Sur: -16 -11  -8   1  19  20   7  12
zan: -18 -14  31   5  13   0  -5  39
vune:   61   20   78   20 -108   99    2  -36
mag:  -6 -26   7  -2   0 -28   9  70
Zenif: -41 -12 -15  20  -6  -6  25   0
Fetan: -36   3   2  34  -5  -5  19  15
nefep:  70  -6   9   7 -26 -28  -1  -2
zesu: -20 -18 -56   0 -28  -8 -15   5
mapu:  26 -44  37   5  49  -5 -28  29
ridur:  -3 -60  33  39   1 -63  -5 -46
perm:   0 -41  20 -15  25  -6  -6 -12 | Zenif
perm:  -2  70   7   9  -1 -26  -6 -28 | nefep
perm:  -5  39 -18 -14  31   5  13   0 | zan
perm:  -2  -1 -28 -26   7   9  -6  70 | nefep
perm:   9  70  -6 -26   7  -2   0 -28 | mag

lin:  16   4  -3   0 -10   3   5   1   4   4   1  -3
lanaz:  18   5  93  20  14   6 -18  -5  -5   5  15  -1
tilov:  1 11 -7  1 -3  4 11  7  3  2  6 -3
nalup: -15  -6  27   0   9   6  -2   2  -1   0  -5 -18
Geso: -2  2 -5 -1 -4  6  2  2  1  3  6 -4
duvi:  24 -15  -8   0  -5   0 -21 -18  -7  -4  -4   1
zama: -29   8  -5  -2   9  -1   4   7  -2  -6   9   1
vuv:  3 -7 -7 -2 -8  2 -7 -1 -3  0 -4 -1
saf:   0   4   4   4   1   5  -3 -10  16   4   1  -3
Pigu:  -8 -15  -8   0  -5   0 -21 -18  -7  -4  -4   1
nud:  27  -5 -18   0  -1  -6   9  -1  -2   6 -15   2
perm:   1   4   4   1  -3  16   4  -3   0 -10   3   5 | lin
perm:  -3  16   4  -3   0 -10   3   5   1   4   4   1 | lin
perm:  -3   1   4  16 -10  -3   5   1   4   4   4   0 | saf
perm: -18 -15  -6  -5  -2  -1  -1   0   2   6   9  27 | nud
perm: -21 -18 -15  -8  -7  -5  -4  -4   0   0   1  24 | duvi
perm: -1 -4  0 -3 -1 -7  2 -8 -2 -7 -7  3 | vuv

zosug:   2 -20  17 -14 -20 -10 -19 -20   8  12 -11 -46
lugi:  56 -11  22  34  -1   5  -2  -7  38   7  11  -3
sirud:  22 -12  -9 -14 -19  26 -24  12 -38  20  -3  -1
lelik:   7  -3  56 -11  -2   5  -8  38  11  -1  22  34
perm:  -2 -11  -1  -7  11  -3  56  22  34  38   7   5 | lugi
perm:  -1  22 -12  -9 -14 -19  26 -24  12 -38  20  -3 | sirud
perm:  -3 -19 -24 -14  26 -12 -38  22  12  -9  -1  20 | sirud
perm:  17 -14 -20 -10 -19 -20   8  12 -11 -46   2 -20 | zosug
perm: -11  -7  -3  -2  -1   5   7  11  22  34  38  56 | lugi
perm: -11  -8  -3  -2  -1   5   7  11  22  34  38  56 | lelik

Milil:  13 -68 -43 -19 -29  15   8 -11  23  -7  47 -24   2  11 -44  -7 -21 -11   2  26 -11  -1 -10  37  32 -20  19  -6  46  47   1  34 -28 -12  -3  13  -2  -3 -19  15 -34   3 -21   1 -31  25  24
modo:  11 -18 -19 -34  -2  32 -44  -6   1 -10 -43   2  24  -1  47 -11 -11 -68  -3 -31 -21   8   1 -11  15  46   3  47  23  -7  -3  26  25 -20 -28   2  -7  15  19  13 -29 -24 -21  37  13  34 -12
radef: -27  25 -15 -10  81   2 -29  26  11 -11 -13 -25   1   6  34 -60  13   3  43 -80   7  22  31  -3   4  66 -19  86 -26   3  38 -15 -48  30  45  -2  34  24 -12 -50 -27 -11  -7 -28 -11  53 -37
sab:   2 -10  -2   3  34  25 -11   2  38 -28 -26  43 -11  22  53  13 -13  34 -29  81  66   6 -27  31 -19  26 -60  -7 -15  -3  86  24   3 -27 -25 -48  45 -12  30  11   4 -15 -37 -50 -80   7 -11
nozo:  25  -7 -34 -11 -42 -21   2 -19 -24  15   3   8 -11  13 -68  34  -3 -10  -2  23  24  15   1  13   1 -28 -28 -20  26  -3 -11 -21  -7 -44 -19  11  46 -31  -6  -1 -12   2  47  32  37  19  47
perm: -68 -44 -42 -34 -31 -28 -28 -24 -21 -21 -20 -19 -19 -12 -11 -11 -11 -10  -7  -7  -6  -3  -3  -2  -1   1   1   2   2   3   8  11  13  13  15  15  19  23  24  25  26  32  34  37  46  47  47 | nozo
perm: -68 -44 -43 -34 -31 -29 -28 -24 -21 -21 -20 -19 -19 -12 -11 -11 -11 -10  -7  -7  -6  -3  -3  -2  -1   1   1   2   2   3   8  11  13  13  15  15  19  23  24  25  26  32  34  37  46  47  47 | Milil
perm: -12  34  13  37 -21 -24 -29  13  19  15  -7   2 -28 -20  25  26  -3  -7  23  47   3  46  15 -11   1   8 -21 -31  -3 -68 -11 -11  47  -1  24   2 -43 -10   1  -6 -44  32  -2 -34 -19 -18  11 | modo
perm:  37  13  34 -12  11 -18 -19 -34  -2  32 -44  -6   1 -10 -43   2  24  -1  47 -11 -11 -68  -3 -31 -21   8   1 -11  15  46   3  47  23  -7  -3  26  25 -20 -28   2  -7  15  19  13 -29 -24 -21 | modo
perm:  24  25 -31   1 -21   3 -34  15 -19  -3  -2  13  -3 -12 -28  34   1  47  46  -6  19 -20  32  37 -10  -1 -11  26   2 -11 -21  -7 -44  11   2 -24  47  -7  23 -11   8  15 -29 -19 -43 -68  13 | Milil
perm: -37  53 -11 -28  -7 -11 -27 -50 -12  24  34  -2  45  30 -48 -15  38   3 -26  86 -19  66   4  -3  31  22   7 -80  43   3  13 -60  34   6   1 -25 -13 -11  11  26 -29   2  81 -10 -15  25 -27 | radef
perm: -12 -11   2   3  -7  -7  11 -44  34   2 -24 -11 -19  26  -2  47  -3   1 -10  25  -3 -21 -34 -21   8  13 -28 -11 -20  19  13  32  -1   1 -43 -68  46 -31  24  15 -29  23  37 -18  -6  47  15 | modo

nofug: -34 -18 -38 -22  -4  17  22 -16  -1
Sebim: -33 -26  68  15   2  90 -14  15  19
zupub:  22  -1 -35 -16 -38  -4  17 -18 -22
perm: -22  22  -1 -35 -16 -38  -4  17 -18 | zupub
perm: -38 -34 -22 -18 -16  -4  -1  17  22 | nofug
perm:  -1 -16  22  17  -4 -22 -38 -18 -34 | nofug
perm: -22 -18  17  -4 -38 -16 -35  -1  22 | zupub
perm: -16 -38 -22  -1 -35  -4  17 -18  22 | zupub

naki: -19 -10   0 -20  98 -68  23
Zafim:  71 -22  76 -47   2  63  61
rumuz: -51 -11  63 -32  62  -3 100
nodep:  13 -29  63 -56 -18 -52 -35
Muled:  13 -29  63 -56 -18 -43 -41
nas:  70 -22  63  76  61   2 -48
vipal:   2  61  70 -47 -22  63  76
perm:  23  98 -68 -19 -10 -20   0 | naki
perm: -47 -22   2  61  63  71  76 | Zafim
perm: -11  63  62  -3 -32 100 -51 | rumuz
perm: -68 -20 -19 -10   0  23  98 | naki
perm: -47 -22   2  61  63  70  76 | vipal
perm: -56 -43 -41 -29 -18  13  63 | Muled
perm: -47 -22  63  76   2  61  70 | vipal

fetug:  23  44  17 -17 -20   5 -43  22  31  -1  30 -15  37  -3  52  34  17 -20 -22   3  12  14  36  52  21   8  51  34  17  16 -13 -19  41  23  48  33 -38 -15  34  45  45  -3  34   3   4 -23  45  26  28 -12   9  18  28  38  30  -4  38 -19  -3  -9  -7  52  50  61
nuv:  17 -12  -1  38  39  33  -1  18   9 -15  61  43  17  28  50  45  -3  17  22  36  31 -17  30   8  54  26  30  52  -1  45   4  52 -22  12  23 -15  48  -3  -3  45  35  34  28  34  -7 -23  44  -3  -9  14  46  21  34  51  36  52  41  38  17 -20 -13  -9  23  30
vibag:  14  17  -1  -3  36 -23 -19  28  45  52  28  45 -43  -3  17  38   8  31   4  50  52  45  26  37  48   3 -38  34  44  34  -9  -3  51   9 -13 -12  17   5  17  21  34  -3  23  22 -20 -19  -7 -15 -22  12  23  52   3  30 -15  61  33  41 -20  34  38  30 -17  18
Bape: -19  -4  -9 -22 -15 -22  -5 -17  -5   4 -28 -20 -23 -25 -23 -33   5 -17 -23 -28 -28  -1  -9   0 -30  -7 -13 -25  -7 -26 -16 -34  -2 -15 -24   1 -23  -9  -4 -16 -15 -18 -24 -22   3   7 -16   2  -4 -16 -31 -11  -9 -24 -25 -27 -26 -23 -16   8   9  -3 -11 -11
meze:  -4 -16 -16 -17   7 -22 -16 -18 -25 -28 -25  -3   0 -24   2 -19 -34 -15 -23 -23 -22  -5 -15 -20  -9  -7   4 -11 -15 -27 -22 -25  -1 -11  -9   5 -11 -30   3 -24   1  -4  -4  -9  -5   8 -28 -31 -26 -16  -8 -23 -26 -33 -28   9  -7 -23 -23 -17 -13  -2 -24 -16
zof:  12  51  -3  48  -1  -3 -22  61  17  50  45   3 -23  52 -15 -17  30  23  26 -19   9  18  17  41  31  30  28  37  -9  34 -19  14  16  34  45  52  34   5 -13  21  -3  36  -7 -20  28 -43  33  52  22  38  44 -38   8 -12  38   3  -3   4  45 -15  17  23  34 -20
perm:  52  50  61  23  44  17 -17 -20   5 -43  22  31  -1  30 -15  37  -3  52  34  17 -20 -22   3  12  14  36  52  21   8  51  34  17  16 -13 -19  41  23  48  33 -38 -15  34  45  45  -3  34   3   4 -23  45  26  28 -12   9  18  28  38  30  -4  38 -19  -3  -9  -7 | fetug
perm: -20  34  23  17 -15  45   4  -3   3  38 -12   8 -38  44  38  22  52  33 -43  28 -20  -7  36  -3  21 -13   5  34  52  45  34  16  14 -19  34  -9  37  28  30  31  41  17  18   9 -19  26  23  30 -17 -15  52 -23   3  45  50  17  61 -22  -3  -1  48  -3  51  12 | zof
perm: -11 -11  -3   9   8 -16 -23 -26 -27 -25 -24  -9 -11 -31 -16  -4   2 -16   7   3 -22 -24 -18 -15 -16  -4  -9 -23   1 -24 -15  -2 -34 -16 -26  -7 -25 -13  -7 -30   0  -9  -1 -28 -28 -23 -17   5 -33 -23 -25 -23 -20 -28   4  -5 -17  -5 -22 -15 -22  -9  -4 -19 | Bape
perm:  30 -17  18  14  17  -1  -3  36 -23 -19  28  45  52  28  45 -43  -3  17  38   8  31   4  50  52  45  26  37  48   3 -38  34  44  34  -9  -3  51   9 -13 -12  17   5  17  21  34  -3  23  22 -20 -19  -7 -15 -22  12  23  52   3  30 -15  61  33  41 -20  34  38 | vibag
perm: -25  -8 -24 -24 -22 -11   7  -1 -26   9  -9 -16 -11 -17 -11 -28 -24  -7 -23 -34 -16  -9   1 -16 -16 -30  -4   5  -2 -22 -28 -23 -33  -5 -23 -20 -25 -22  -4  -9   4 -15 -16  -5   8 -28   2 -19 -27 -23 -17  -7 -25   3 -26  -4 -15   0 -13  -3 -31 -18 -23 -15 | meze
perm: -23 -22 -20 -17 -15 -15 -13 -12  -9  -9  -7  -3  -3  -3  -3  -1  -1  -1   4   8   9  12  14  17  17  17  17  18  21  22  23  23  26  28  28  30  30  30  31  33  34  34  34  35  36  36  38  38  39  41  43  44  45  45  45  46  48  50  51  52  52  52  54  61 | nuv

repav: -17 -49 -71  -6  34 -79
lum: -71 -18  -7 -49 -79  34
Dob: -18  34 -79 -71  -6 -49
perm: -71  -6 -49 -18  34 -79 | Dob
perm: -79 -71 -49 -17  -6  34 | repav
perm:  -6 -49 -71 -18  34 -79 | Dob

rof: -32 -38 -86  26  -1 -37  36  41  -3  -6  35 -90  -9  -8 -13   1   9  -6  45 -52  15  21 -41  18  43 -43  42  19
rize:  -7 -61  44 -39 -22 -37 -16 -12 -73  23   1 -52  44 -26  62  23  53  16  30   1 -17  -1  34 -47 -34 -59  14 -65
poda: -65 -47 -73 -17   1 -52  53  30 -22 -34  44 -59 -26 -16  -7   1  16 -12  36 -61  14  -2 -37  44  34 -39  62  23
reru: -32 -38 -86  26  -1 -37  36  41  -3  -6  35 -90  -9  -8 -15   1   9  -6  45 -52  15  21 -41  18  43 -43  42  19
Suk: -65 -47 -73 -17   1 -52  53  30 -22 -34  44 -59 -26 -16  -7   1  16 -12  23 -61  14  -2 -37  44  34 -39  62  23
perm:  42  19 -90  41  -8  -9 -37  43  35 -41 -38  -3  15   1  -1  26 -43 -52  45  -6 -32  21  18 -86 -13  36   9  -6 | rof
perm: -73 -65 -61 -59 -52 -47 -39 -37 -34 -26 -22 -17 -16 -12  -7  -2   1   1  14  16  23  30  34  36  44  44  53  62 | poda
perm:  23  62 -39  34  44 -37  -2  14 -61  36 -12  16   1  -7 -16 -26 -59  44 -34 -22  30  53 -52   1 -17 -73 -47 -65 | poda
perm:  26  -1 -37  36  41  -3  -6  35 -90  -9  -8 -13   1   9  -6  45 -52  15  21 -41  18  43 -43  42  19 -32 -38 -86 | rof
perm:  21 -41  18  43 -43  42  19 -32 -38 -86  26  -1 -37  36  41  -3  -6  35 -90  -9  -8 -13   1   9  -6  45 -52  15 | rof
perm: -73 -65 -61 -59 -52 -47 -39 -37 -34 -26 -22 -17 -16 -12  -7  -2   1   1  14  16  23  23  30  34  44  44  53  62 | Suk

Gusev:  61 -22  43  11  13 -38   5   4  -7  23  61 -27  -4  20  16   8  52  30 -41  17 -12  18 -30 -29 -20   9  -3  30  39 -35  12
bod:   9 -22 -21 -25 -18 -47  52  23  -8  -4  11   9  38  20  17  68 -60  54  -6  24  15  58 -18 -14  -2  -3  18   7 -32 -13  49
rafem:  20  -6  68  49 -25   9  -8 -22   9  54 -14   7 -14  38  52 -18  23 -32 -47 -21 -60  58  18  15  17  -4  -3  24  -2  11 -18
seza:  -2 -19  35  20  67 -13  30 -22  -3  15 -14 -47  -7 -18  21 -10  17   1  -1 -27 -24  26 -12  -9   6   5 -37  18  71  58  52
lagul:  -7   9  29  83  67  20  -8 -35  51  63 -19   1  -7  17 -16 -52  -6 -11  33  55  -1  10  49  -2  13  35  14   6  44 -42  67
perm:  26 -24  -2  17 -13  35  15 -14  -1  30   5 -47  -3  -9   6 -19  67 -18  18 -10  20 -12   1 -22  58 -27 -37  71  -7  52  21 | seza
perm: -18  11  -2  24  -3  -4  17  15  18  58 -60 -21 -47 -32  23 -18  52  38 -14   7 -14  54   9 -22  -8   9 -25  49  68  -6  20 | rafem
perm:  12  61 -22  43  11  13 -38   5   4  -7  23  61 -27  -4  20  16   8  52  30 -41  17 -12  18 -30 -29 -20   9  -3  30  39 -35 | Gusev
perm:  11 -18  20  -6  68  49 -25   9  -8 -22   9  54 -14   7 -14  38  52 -18  23 -32 -47 -21 -60  58  18  15  17  -4  -3  24  -2 | rafem
perm:  44 -42  67  -7   9  29  83  67  20  -8 -35  51  63 -19   1  -7  17 -16 -52  -6 -11  33  55  -1  10  49  -2  13  35  14   6 | lagul

